Below is a small trained network, with its code and all its weights. Each question gives an input and a target symbol and asks what happens when units are switched off, that is, made to give their printed mean instead of their output.

import numpy as np


def w(rows, s, z=0):
    codes = np.array(rows[::2]) - 128.0
    scale = np.full(codes.shape[1], s)
    scale[-1] = z or s
    return codes * scale


def softmax(a):
    e = np.exp(a - a.max(-1, keepdims=True))
    return e / e.sum(-1, keepdims=True)


def log_softmax(a):
    a = a - a.max(-1, keepdims=True)
    return a - np.log(np.exp(a).sum(-1, keepdims=True))


def net(x, mask):
    ids = ['ΞΠΨΩαβγδεζηθμστφ'.index(c) for c in x.split()]
    T = len(ids)
    res = E[ids] + P[:T]
    u = 0
    for l in range(3):
        r = res
        for j in range(2):
            rows = slice(2 * j, 2 * j + 2)
            q, k, v = (r @ M[l][rows].T for M in (Q, K, V))
            z = softmax(np.where(np.tri(T) > 0, q @ k.T / 2**0.5, -1e9)) @ v
            o = O[l][rows]
            res = res + np.where(mask[u + j], z, o[:, -1]) @ o[:, :-1]
        u += 2
    return log_softmax(res[-1] @ U[:, :-1].T + U[:, -1])


Q, K, V, O = {}, {}, {}, {}
E = w([
[63,144,154],'Ξ',
[206,253,50],'Π',
[116,128,130],'Ψ',
[114,125,134],'Ω',
[58,147,153],'α',
[61,137,150],'β',
[64,134,154],'γ',
[64,119,144],'δ',
[58,50,216],'ε',
[193,220,240],'ζ',
[208,53,210],'η',
[132,109,113],'θ',
[4,91,64],'μ',
[170,71,60],'σ',
[158,80,81],'τ',
[156,76,82],'φ',
],0.0056)
P = w([
[119,188,138],'0',
[98,172,175],'1',
[68,165,157],'2',
[78,131,166],'3',
[71,128,154],'4',
[74,99,156],'5',
[66,94,141],'6',
[75,76,153],'7',
[91,66,136],'8',
[98,41,133],'9',
[105,28,122],'10',
[126,8,105],'11',
[129,21,106],'12',
[132,3,102],'13',
],0.0019)
Q[0] = w([
[186,229,110],'L0H0',
[190,153,87],'L0H0',
[166,204,180],'L0H1',
[172,251,81],'L0H1',
],0.024)
K[0] = w([
[68,232,149],'L0H0',
[135,204,96],'L0H0',
[121,213,152],'L0H1',
[175,254,50],'L0H1',
],0.026)
V[0] = w([
[16,193,138],'L0H0',
[114,1,83],'L0H0',
[83,60,173],'L0H1',
[103,57,190],'L0H1',
],0.0064)
O[0] = w([
[214,253,98,131],'L0H0',
[38,111,220,213],'L0H0',
[80,26,136,254],'L0H1',
[94,7,140,247],'L0H1',
],0.0048,0.00074)
Q[1] = w([
[184,122,236],'L1H0',
[212,161,126],'L1H0',
[250,122,170],'L1H1',
[61,63,194],'L1H1',
],0.026)
K[1] = w([
[188,104,222],'L1H0',
[169,208,138],'L1H0',
[128,194,254],'L1H1',
[148,24,147],'L1H1',
],0.025)
V[1] = w([
[85,60,190],'L1H0',
[139,192,210],'L1H0',
[243,49,71],'L1H1',
[213,108,252],'L1H1',
],0.023)
O[1] = w([
[59,85,152,254],'L1H0',
[147,61,94,103],'L1H0',
[181,183,250,157],'L1H1',
[201,37,155,155],'L1H1',
],0.022,0.004)
Q[2] = w([
[181,247,67],'L2H0',
[121,122,131],'L2H0',
[169,179,36],'L2H1',
[4,60,99],'L2H1',
],0.011)
K[2] = w([
[34,202,254],'L2H0',
[138,129,142],'L2H0',
[51,42,195],'L2H1',
[222,67,62],'L2H1',
],0.0096)
V[2] = w([
[75,196,172],'L2H0',
[81,150,180],'L2H0',
[2,163,236],'L2H1',
[108,89,229],'L2H1',
],0.0033)
O[2] = w([
[39,207,248,53],'L2H0',
[161,147,195,68],'L2H0',
[1,137,220,2],'L2H1',
[146,54,194,58],'L2H1',
],0.0023,0.0089)
U = w([
[129,120,82,113],'Ξ',
[221,199,112,185],'Π',
[145,132,112,101],'Ψ',
[142,131,106,101],'Ω',
[133,130,69,155],'α',
[121,127,80,167],'β',
[127,122,81,138],'γ',
[112,123,91,160],'δ',
[47,28,113,3],'ε',
[200,65,67,155],'ζ',
[190,63,230,65],'η',
[126,134,128,206],'θ',
[28,201,88,76],'μ',
[105,216,254,147],'σ',
[109,171,189,147],'τ',
[107,174,194,161],'φ',
],0.004,0.0051)

Each question gives the input, a string of symbols that net reads in full, and the target symbol t.
The units are the heads (2 rows each of Q, K, V and O). Each row of codes is followed by its name. A weight is (code - 128) times the scale printed after its matrix; where a second scale follows, it is the last column's (O and U).
mask holds one flag per head, layer by layer. A switched-off head (its flag False) gives its mean, the last column of its rows in O, instead of its output. The means were averaged over made-up inputs and are rounded, as every weight is.
A unit's drop is (log p(t) with every unit on - log p(t) with that unit switched off) / (log p(t) with every unit on - log p(t) with every unit switched off).
The circuit of an input: a set's keep is (log p(t) with only the set's units on - log p(t) with every unit switched off) / (log p(t) with every unit on - log p(t) with every unit switched off). Starting from all 6 units, units are removed one at a time, each time the one whose removal leaves the highest keep (on an exact tie, the one counted first), for as long as the keep stays at least 0.8.
circuit, biggest first: the units of the circuit, biggest drop first
unit that matters most: the unit with the biggest drop
heads that matter: for each layer, one digit per head in row order, 1 if its drop is at least 0.15 and else 0, layers parted by /
drop of u: that unit's drop, to one decimal
input α ζ α Ψ η μ β, target μ: circuit, biggest first => [L1H1, L0H0]
input γ σ τ β σ μ σ Ψ σ σ Ω, target σ: circuit, biggest first => [L1H1, L1H0]
input τ μ σ θ β β Ω Ψ α ε δ, target ε: circuit, biggest first => [L0H1, L1H0, L1H1, L0H0]
input Π Ω Π Ω Ω, target Π: unit that matters most => L1H0
input α Π ζ σ, target ζ: heads that matter => 01 / 11 / 00
input τ Ξ μ ζ Ξ γ θ Π Ψ Ξ Ω η δ, target η: circuit, biggest first => [L1H1, L0H0, L0H1]
input β η η ζ Ψ α ε δ Ξ ε ζ θ, target ε: circuit, biggest first => [L1H0, L0H1, L1H1]
input Π θ φ, target Π: heads that matter => 11 / 10 / 00
input ζ φ ε ζ Π ε Ξ, target ε: circuit, biggest first => [L0H1, L1H0, L1H1]
input φ ε β β, target ε: circuit, biggest first => [L0H1, L1H0, L1H1]
input ζ η ζ θ, target η: heads that matter => 10 / 01 / 00
input Π τ α Π, target Π: circuit, biggest first => [L1H0, L0H1]
input θ θ ε φ Ξ μ α μ δ, target μ: circuit, biggest first => [L1H1, L1H0]
input γ μ θ β, target μ: heads that matter => 00 / 01 / 00
input ζ σ σ σ, target σ: heads that matter => 10 / 11 / 00
input β Ψ Ω η η, target η: heads that matter => 00 / 01 / 00
input φ β δ ε ε Ω Π η η α, target η: circuit, biggest first => [L1H1, L0H1]
input ζ α θ, target ζ: heads that matter => 01 / 11 / 00
input ε ε Ψ η γ, target η: circuit, biggest first => [L1H1, L0H1, L0H0]
input Ω Ψ α ε δ, target ε: heads that matter => 01 / 11 / 00
input β β β φ Ψ β ε α, target ε: unit that matters most => L0H1
input β Π Ω φ α Π σ η Π ε Ξ, target ε: heads that matter => 11 / 11 / 00
input Ψ α θ γ ε, target ε: unit that matters most => L1H0
input α α γ β ε β, target ε: circuit, biggest first => [L1H1, L1H0]
input δ Ξ ζ Ω ζ φ η Ψ Ξ Π ζ η σ θ, target η: circuit, biggest first => [L1H1, L0H0]
input σ α Ξ Π σ φ α Ω τ α Π μ σ α, target σ: heads that matter => 00 / 01 / 00
input Π Ψ σ η μ σ γ Π Ξ α Ψ η β, target η: circuit, biggest first => [L1H1, L0H1, L0H0]
input Ω α β η μ, target μ: drop of L2H0 => 0.0
